Each row is followed by its class.
 32 -24   8 -16  -7  12   2   3   3  67 -15  -2 -21  -2  -2 -44   3  27   0 -15  13  -8 -21  22  22 -13 -12   2   4 -20  14   3  -7  22   8  23  27   4  23  57 -20 -36  11 -29  16   2 -16  17   0   8 -11  17  15  18  21  39   2  33 -14 -12  -1  42 => BT
 27 -18  -5  -4 -28  13   5   4  31  46 -11   1  -1  22  -6 -20  -5   9 -26  16 -16  -9  19  31  11 -18 -14  -6  -2 -15  10   9   1  -4   1   6   8  10   6  11  -2 -40   9  -9  14  27 -10  10  23  -2 -19  19   1  11   7   6 -13  27  -1  18  13  17 => CT
 29  -1   6  11 -17  12   6  -1  11  47  -2 -17   7  16 -19 -17  10  11 -25   9 -11  -9  -8  28  -2 -24 -24   0  -3 -15  16   7  -7   8  -6   7  -9   7   2  -1  -5 -40  16  -7  16  12  -9  -3  12   0  -2  11   3   1  -1  11 -15  22 -17   0  -1  12 => Pf
 -2   3   6   6  10  11 -43  -3 -17  39   5  -1   4  -5  -2 -21  -2   8  14  -4   4 -11 -15  53 -12  -3  -6   1  17   8   6 -21  -1   2   0   3  19  -5  11  24 -12 -35   8   9  18  -8 -21  -5  -8   7   8  12  -4  15   5  15 -20   3 -29  -7   1  12 => BT
  6 -11  -1 -10  -3  11 -17 -17   9   1  -2  11  -3  24  -4 -14   9  11  28 -17  -3  -5   1  27   3   5   6   0 -13 -13  11 -16  -4 -17  -2  -1  -5 -26   6  24 -24 -20  10   1  11  12  -3  -7  30  -6 -19 -15  14   9  16  -2   6  10  25  -1  11   6 => FL
 -3   6   1  13  11   7  -6  10 -15   7   8   0  -1 -11 -23   4  18 -17  14 -11  10   0   8   8  -1 -14  -3   4 -14  11  18 -23  -4 -23  -7   3  -1 -17   2   2 -17 -11   2   7  -9  -3  14 -14  -4 -19   0  17   3  23 -16  27  16  -8  -4   4  15  18 => TM
 15  -4   1  10 -13  11   4  -8   3  40  10 -22  -7  16 -18 -16  15  16 -19  -7   1  -4 -33  32  12 -27  -7  -7 -18  -9   2   6 -12  14 -13   2   6   4   4  -1   4 -39  20 -14  11   5  -3  -1  -1  -3  13  11   1   6   4  17 -18   7  -8  -8  -3  17 => Pf
 -1 -13  34 -10  17  12 -15 -10  10  -2 -11  16   2 -14  -2 -10  -4   9  20 -11  -5 -33   2  10 -14  14   5   3   6   2   3 -21   0 -13  -7   7   6 -22   9  38 -11  -8   1  -7   4  -2 -12  -2  28  -7 -35   3  12  35  17   0   8  10   0  -1  29  26 => TM
-15   9   3  -8   1  11 -45 -16 -11  26   3   2  28  18  10 -18 -24  27  25  -2 -15 -20 -24   9 -17   4   7  -5  32   2  -2 -22   3  16  11  -3  38 -14  13  23 -12 -23  28  -9  12   9 -48  23   4  13  13  -4  -4 -13  -7 -18 -33  36 -28  -1   1 -24 => PR
 14   1  -8  11 -33  13 -26   4  13  59 -15 -10  24  18  -1 -13 -34  -1 -24  16 -19  13  12  34  -3 -20 -15  -8  12 -13  21   7  -2   0  -8  -6  35   2   8  13  18 -54   8  -7  15  16 -17  -4  20   1 -15  12  -5  16  -4 -13 -22  12  -4  19  22  20 => CT
  9  13 -31  22  -4   9 -15  13  -9  26  -8 -23 -13   5   7  -1 -18 -15 -37   1  -5   0   5   1  16 -13 -11   2 -11   5  27   6  12  -2 -24   5  -8 -14  -7  -3  10 -54  13   3   5  -1  19   2  -7  -6   9  12   1  27  -9  15  14 -12  -9  15  16   2 => CT
 -8  -3 -13  10   5  -1  -8   9  -1   8   4  14  -8  -8 -11   9  17  -2  13  -1   0  -4  38  17  12   2  -8   1 -13  -1  26 -11   0 -28 -13   6   1  -9  -5   0  -8 -24  -2   8  -4  -3  13 -12   7 -11 -29   4   7  32   5  22  20 -12  -6   8  18  25 => TM
 -3 -20  15  16   2   1   8   3  -2   0   4   3   5  -8   0   5   2   0  -9   8   6 -12  27 -14  -8   7 -16   1  23   0  -4   8  -5 -15  -8   1   3  -4  14  -5 -15   4  -4   7 -20 -10  11  -3  10  -4 -21   1   2  -1   4 -10   4   7 -13  10   5   1 => TM
  4 -16  -6  -2  -1   9  -4  -9  -7   6 -12  -8  -8   2 -14   2   5  -3 -14 -12   2   1  11  36   3   7  12   1 -24  -4  18  -7  -2 -18  -4   0  -7 -34   8   4  -5 -39   3   6  -4   7  12 -13  25 -21 -18  14   4  18  12  14  20   1 -20  23  22  16 => FL
-14 -10   4   2   0  13 -36  -4 -11  13  -3   0  12   1 -11  -5 -15   2 -17   5 -11 -14  11  19 -10   6   1  -2   2  -1  16 -21  -3 -33  -1  13  15 -30   8   5 -14 -30  12   6   2 -12  -8   5   7  -4 -21   1   7  -1   7  -1   7  17 -15  19  23 -13 => TM
  8  -2  40   4  15  10 -23 -11  42  19  20  27  41   4 -10 -34  23  41  35   6 -20 -25  12  49 -24   3  -6  -2  30  -9  18 -30  -3 -19  -1  -7  -9  -3  23  47 -14  -8   2  -8  21  15 -43 -11  13  10 -37  -7  -5   6  25 -11 -13  31  -3 -12  -2  15 => TM
  4  11 -45  26 -12   2  -5  16 -58  29 -39 -45 -42  -2 -19  18 -19 -54 -73 -27  18   7  17  12  41  -8  10   4 -79  -5  39  13 -20 -24 -20   2 -12 -33 -13 -29  -9 -75  24  10  -4 -15  75  -6  14 -30  -8  37  23  52  -2  57  61 -50   2  32  52  22 => FL
  4   1   7   5  -4   7   7  -8   4   2  29  -7  11   7 -24   7  33   6   9  -2  10  -4 -25   9  -5 -14 -11  -7  -3   6 -11  -6  -4  12  -4 -17   5  12   1   4  -1 -13  19 -11  14   1   0  -5  -3   3  17   0  -9  -9   9  -8 -34  -7   1  -9 -13   2 => Lb
 18  -5 -11   1 -21   7  -4   5  31  38 -18  -3   7  10   9 -13 -21  -1 -40  17 -16  -6  17  34  10 -21  -2  -6   5  -8   7  46   9  -5  11   5  16   8   9  14   5 -30  -2 -12  14  20  -9  16  23  12 -14  14   5  16  -1   3  -5  13  18   7  19  18 => CT
  4 -19 -21   5 -15   9 -15  -9  -7  14 -14 -12   0  22  -9 -10 -13   0  -4 -11  -7  -8   9  21  -2   7  -4  11 -20  -1   6  -8   1  -5  -9  -6  -7 -22   1   7   4 -37  14   0  12  11   9   7   3   1  -4   8  -9   3   2  10   2  12  15   1  22  -5 => FL
 16  -8   1   5 -16   8  -7   2   7  45   3 -13  -5  28 -11 -19   7  12 -16  -7  -3 -15 -37  33  20 -14 -14   3  -7  -8  13   1  -7  22  -1   1   9  12   3  19  -2 -44  17 -12  11  13 -11   2  11   3   4   4   4  11   6  17 -14   7  -8   0   0  18 => Pf
  6  -7  12  19   1  10 -15  -5  20  26  16 -27  13   7 -14 -12  35  11  29  -2  10  -1  -5  32  -4  -9 -11  -4   7  -2  12 -17  -7  -4  -8  -8   8  -6   6  19  -5 -26   6  -3  11   1  17  -7  -5  -1  -4 -21  -6  12  11   7 -23   5 -11 -10 -11  15 => BT
 -8  13   3  10   3   3 -32   8 -12  19   4 -12   7   2  -2 -12   9  -2  18  12   2   3 -17  23  -5  -5  -5   0  -5   7  14 -20   2 -11   8  -1  12 -15   3  16 -12 -25   4  11  10  -9 -11   2 -17  -5   1  -4   1  17   4  14   8  -2 -16   4   3   9 => BT
 21 -19  -1 -21  -4   4  16  18  15  33 -24  14 -17  -4  26 -20 -28  23 -24   2  -8  -4 -15 -12   5 -18   5   7  12 -11  -2  28  -1  32  21  19  15  35   8  25   0  24 -18 -25   3  -1 -23   3  12  20   4  -1   5  15  -3  13   5   8   5  10  -5  26 => Pf
 -4   8  10   4  -2  12 -13   0 -22  25   0  -2   8  -3  -6  -8  15  -7  -4  -8   1 -12   5  14   1   6 -12  -1  10  -5  20 -21 -12 -19 -10   4  -4 -25  -3   5 -20 -38  11   1   8 -23   9  -4   3 -13  -9   6   9  19  14  17  12   5 -22  12  16  15 => TM
  3   1 -10  17  -8  13 -15  -7 -10  15  -4 -13  -2  12 -19  12   6 -21 -18  -1  -6  -1  25  33  -2  -5 -16   4 -27   4  39  -7  -6 -35 -17  -4  -3 -27  -7 -19  -4 -48   7  16   0  -5  30 -15  11 -23 -22  18  12  19  -4  14  18  -4  -7  31  33   9 => FL

Each row is followed by its class. Each block has new classes.
 -8 -14  -9   3   6  -6   3   8   4  -3  10  12 -12  -7   9   2  -8  16  11 -23  -8  11  -4  -8  -7   6  15  -5   7   3  29   9  -7  11   5   6  -2  -7  13   3  20  25 -12  -8  -6 -24  16  -7  13   0  -1 -13  -1  -5  11  -6   2   1 -15  -6  29  -4 => DS
  2 -15  -2   2  -9   0   4   2   4  16   6  21 -16  14  11   6   5   2  -5   4  -6  15   8   0 -23  13  19  -9  -7   5  50  20   0 -12  20  16  -2 -10   2  19  31  22 -20  -7  -9 -39   6  -6  23  -7   3  -2  -5  -5  -4   9  -4   9 -16   0  26  -3 => DS
  2   0  -2  10  -3  26   1   6   1  -4  -4  -6   3   4   9 -11  -5  -5  11  12   5   6  -6   3  13   4   7  -7   3   9   2   7   3   6   3  12  -1  13  -3  12  -3  -9   3   4  -6  -6  -2  -5   4  -6  13  -5  -2 -12  11  24  -6   0  -3   6   2 -13 => ZF
  6   2   0  -4  -1  17   2  15   4  -8   1  -5  -3 -12   5  -6   1  -3   7  13   8   6 -10   6  -2   6  -9  -6  -3   5 -15 -11   7  -5   2  12   5  15  -4  -8   0 -11   9  -6   4   1  -9   2 -13   0  -3  -7   0 -14   0   2   0   0   1   2   3 -21 => ML
  7  -3  -4   5  -4  21  -4  14 -12   0  -1 -10   9  17   9  -8   4 -10  23  20  -3   2  -9   0  -3  -8  12  -6  10  12  21  17  -2   0  -3   7  -6  14  -8   8   9  -7   2   4  -1 -15  -6  -7   5  -9  13  -3 -13  -6   2  23 -11   3 -20   7  -3   7 => ZF
 14  -9   0  -7  -2  32   7  16   7  -3   5   5   2 -14   5  -6  -2  -5 -11   9  16 -11  -9  16 -15  -8 -11  11  -4  13   7  15  15 -29  10  17   5  25 -15  -1  -1  -1   2 -13  -4  -7 -11 -15 -10 -13  -1   8  -8  -8  10  12  -5   0   6   8  10 -14 => ML
 16  -5  -3 -12   3  20   2  14   7  -2  13  -1   0 -21  10   1  -2  -3  -5  11   4  -5  11   4 -23 -16  -7   3  -7  12  20   5  13 -50  11  -9   4   7 -21   3   6  -7   2 -11  14 -12 -17 -10  -5   1  -8   9 -24 -18 -14  -8  -5   6  -2   6  11 -22 => Dm
 -4  -3  -6   1  15  -1   4  12   5  -8  20  -5  17 -22   6  -1  -5   3 -13 -14  -2  -3   8   2 -10 -11   8   7  18   6   4  17  -8 -36  -1  -2   4   0  -8  -6  10  17   7 -10  10 -11 -16  -2   1  -1  -1   5  -1  -1   5 -10  -5   3  -8   6  26 -18 => QL
 12 -11  -9   1  -5  27   3  17  -6  -1  -2   2   2   9  14  -5   3 -12  21  33  -4   4 -14   7 -11   0  -3  -4  13  11  35  15  -5  -6  -2  16   0  20  -8  11  13   5  -7   0 -11 -25  -4 -12   0 -12   5  -3  -7 -12  13  24  -9   5 -14   9   2 -10 => ZF
  0   0  -8   6   6 -14 -13  10   1  -8   6  -9  -1  -2   8   3   5   6  -1   4   6  -1  16  -9 -26 -27  17  -7  19  10   5  26  -2 -19  -2   7  -3   1   5 -20  -6  -3 -16   1  23 -10   2  -2 -12   5  13  -7  -7 -18 -13 -16  -2   6   9   0  30 -10 => Dm
 -5   3  -2  -4   6   5   0  11  -3 -19  12 -11  -4 -22  12  -5  -4  10  10  -1  -2   6   8  -6  -3  -8   0  -7  13   4  -3   1  -6  -7  -3  -4   2   2   5 -14   1   1   7  -1  10  -2   6  -4   0   8   5  -8  -7  -5 -12 -12   2  -1 -16   1  16 -17 => QL
  1   7  -3   0   3  16   3  15   1  -5   6 -10  -5 -10   4  -8   3  -3 -17  12  11 -11  16   9  -8 -17  -6   5  12   4   6  12  -1 -41   1   4  -3  16 -13  -6   1  -3   7  -5   9   1 -22 -12  -3  -3   6  13  -2   7 -19   2  -3   2 -10   4  16   0 => ML

Each row is followed by its class. Each block has new classes.
  0   7   1   1  -3 -30   5   5   9  -6  -3  -6 -16   2 -10 -35 -28   5   7  -5   5   3   3  -2  -1   1  14  -9 -11  -4  -2 -13   8 -17 -26 -11   8   2  -4   1   0  10  -4  -6   0   1   2  -7   0  -9   5   6  11  -5  -7   1   1 -11  -7  10 -17  -2 => A
  6  15   1  -3  -5 -10   4   3  15   2  -8  -6 -20   0  -2  10 -18   1   4  -7  -2   2  -6   6 -19   7   5   0  -2  -4  -5   1   1 -15 -33  -5  18  12  -1  -5   2  10   1  -4   4   1   2  -8   1  -8   4   9  20   1  -2   0   1 -12  -1  -1  -3   0 => H
 -1  20   4 -10  -3  20   9  10  20  19 -19  -2 -10  -9  19  79   3  -7   3   0 -10 -14  -4  -1 -50  11  -8  24  20   8  -1  22 -20  -7  -9   6  13  17   6 -14  17  10  -6  -2   4  -6  -5   2  -3   0   3   3  25  29  15 -11   4   4   8  13  60   3 => H
  2  13   0  -5  -4   4   5   4   9   3 -10  12 -11   0   8  22  -3  -2   4  -3  -4  -4 -11   2 -20   4  -1   2   5   3  -4   9  -6  -5 -28   2   7   8   0  -7   5   3   1  -3   2   1   0   3  -4  -1   5  -6  13   5   6  -6   1   9  31   6  16   4 => H
  0  15   1  -6   0  -2   4   3  23   7  -8 -14 -22  -7   0  26 -15  -2   6  -7  -3   1   0   4 -32  10   5  -3   2   6  -6  -1  -8 -14 -23   2  25  10  -1  -7   6   1  -7  -2  -2  -6   0 -12   4  -4   8   4  30   8  -2   0   7  -9  -7   4   7  -3 => J
 -1   3   1  14  -7 -28   7   4   9 -16   3   8  -8   3  -4 -55 -22   6   6  -2   8   3  -5   4  11   3  19 -10 -14  -7  -4  -9   9 -13 -25 -11  -6  -7  -5   1  -5   2   5  -2   4   5   7   5  -3  -6   5   5  -2 -10 -13  -3  -7   6   4  -8 -19   3 => A
 10  17  -3  -9  -5 -24   6   1  25   2  -8 -19 -24   1  -3   8 -35   2  11 -11   4   7   2  -3 -28  10  13  -1  -6   1  -1  -9  -2 -23 -25  -5  28  11  -1   0  10   8  -4 -10   1 -12   6 -16   0  -5   3   6  31   3  -8  -2   5 -19  -9   2  -1  -5 => A
  5  11  -5   2  -2 -36   7  -8  13 -28  -3  -5 -27   6  -6 -41 -37   5  10 -15  11  10  -3  14 -16  13  15 -26 -23  -4  -3 -14   5 -24 -12  -2  31  -2  -5   7  -5  -5  -2 -10   1   4   6  -9   5  -8   6   7   9 -12 -19   0  -9  -8 -15  -8 -31  -2 => A
 -1  -7   9  -7 -10 -10   1   4  -3   8 -11   9  -7   7   5 -22  -9  -5   6   6   0  -1 -10  -2   9  -5  14   2   7  -2  -5   2   3  -4 -55 -13 -19   1  -5  -8   0   9   9   4   3   5   3  12 -10  -3   7  -9   3  -3   0  -4   3   1  19   1   3   7 => H
  4  13   4  -3   0   3   5  -4  11   3  -8  11  -8  -3   5  18 -10   2   7  -2  -3  -2  -8   9 -14   7  -3  -3  -3   3  -7   9  -7  -3 -24  -6  11  11  -3  -8   0   7   2  -1   2   1  -2  -4   0  -7   8   2  14   1  -2  -9   1   1   4   2   6   3 => H
  7  27   9  -2 -12 -16  -1  12  12  14 -12   7 -17   0  -6  -1 -27   5   9   1  -8   0 -13  16  -1   7   7  -7 -16  -1 -12   4   8  -2 -72 -18   4  24  -4  -7  -1  23   5  -4   0   2   0  -1  -2 -11   7  15  18  -4  -9 -15   5  -5  11  -4 -13   4 => A
 -2   7   5   5  -5 -30   7   0   8  -9   0  -4 -22   4  -7 -43 -28   2   9  -8   6   4  -3   1   0   2  20 -13 -12  -6  -3 -11   5 -14 -32  -8   2  -3  -4   3   0   3   1 -11   2   3   8   0  -4  -5   8   0  10 -10  -9  -1  -1  -6   0  -7 -17  -4 => A
  2  14   6  -5  -7  -9   6   5  13   4 -10  -3 -17  -2  -5  11 -18   1   6  -5  -1  -1  -4   1 -19   5   8  -6  -3   0  -8  -3  -5 -15 -41  -7  14  12  -4  -4   7  13  -1  -1   0   1   0   0  -4  -7   4   0  22   2  -5  -5   1  -4   3   1   6   1 => H
  2  17   4 -10  -4   5   0   6  14   6 -13   1 -16   1  19  30  -8  -2   5  -1  -1  -1  -8  12 -19   8   1  -1  -2   1   3  11  -5  -5 -40  -5  14   0  -1  -6  11   8   3  -1   0   4  -8   0   1  -6   7   4  17   1   6 -11   1   3   8   4   9   4 => H
  3  18   0  -7  -1  -7   2   7  14   7  -9  -3 -19  -3  -3  28 -17  -1   7  -8  -4  -1  -2   9 -24  11  -2  -2  -7   1  -9   7   0 -13 -18  -4  33  13   0  -8   3  10  -3  -5   0  -1  -9 -12   3 -11   6  10  26   1  -4  -8   2  -6  -3   1   4  -2 => H
  3  11  -3   3  -5 -34   3   1   9 -20   0  -5 -15   7 -17 -43 -31   8   4  -9  10  11  -1   5  -5  11  17 -22 -24  -4  -8 -17   9 -18 -12  -5  21   1  -5   8  -1   0   3  -6   2   0   6 -17   5  -8   5  15  10 -19 -19   0  -1 -10 -14  -6 -38  -4 => H
  2   1   0   0   6   6   4 -13   8  -6  -3   8 -27  -2   1  20   1   8   0   3   2   6  -6   9   1   5  -9  -5  -6   4  -3   6  -4   0  13   4   8   2  -2   3  -2  -4  -8   0   1   1  -5  -2  -1  -4   8   6   0   2   0  -7   1  10  -8  -1  -2   0 => H
  2   8   2  -3  -4 -14   2   4  11  -1  -2  -2 -16   6   2  -1 -15   6   5  -1   2   0   0   4 -13   6  12   0   1  -3  -5   2  -1  -9 -30 -10   6   3   0  -6   2   5   1  -2   1   1  10  -2   0  -3   6   0  14   0  -2  -3   2   1   4  -4   0   1 => X
 -6   7   2   2  -7 -27  -2   7   7  -4  -1  -8 -12   4 -13 -38 -29   3   6  -4   1   6   4   0   4   0  16  -4 -11  -6  -4 -12   6 -20 -26 -12   4   3  -1   0  -1   5  -1  -2   1  -3   9 -11   0  -5   4  10  15  -8 -12   2   2 -12  -4  -4 -26  -1 => A
  5  16   3  -5  -7  -9  13   4  12   4 -11  -2 -21   0   4   0 -17   2   6  -2  -5   5  -5  10 -16   7   8  -8  -7  -1  -7   5  -2 -11 -54  -8  15  12  -4  -4   1   7   0  -3   8   3   1  -5  -1  -6   8  -1  21  -5  -1  -4   5  -8   3  -2  -3   1 => X
  2  12  -5  -2  -5  -8  -1   5   8   0  -8   6 -11   1   0   3 -11   2   5  -3  -5   1  -2  12  -8   4   1  -7 -10   0  -7   2   1 -13 -42  -5  14  14  -2  -3  -2   7   3   1  -2   4  -2  -5   2  -7   4   2  11 -10  -5  -6   5  -5  -2  -2  -8   1 => H
 -2  -4  10   3  -8 -13   1  -5 -13   5  -2  16  -1   3   8 -56   5  -9   4  13   0  -3  -9  -6  26 -10  21  -5  13  -1   0  -1   2   5 -62 -13 -41 -19  -5  -6  -2  -5  12   6   4  12  10  25  -9   2  -1 -26 -15 -11  -3   4  -1   3  12   0  10   7 => H
  3  19  -5  -9  -6 -30   5   8  20   1  -4 -30 -24  -1 -17  -1 -38   2   8 -15  -1   5   6   1 -23  12  12  -4  -8  -3  -5 -11   3 -22 -32  -5  31  24   0  -1  14  23  -6 -11  -2  -5   7 -22   4 -12   0  14  37   6  -8  -1   7 -28 -11   2 -15  -5 => A
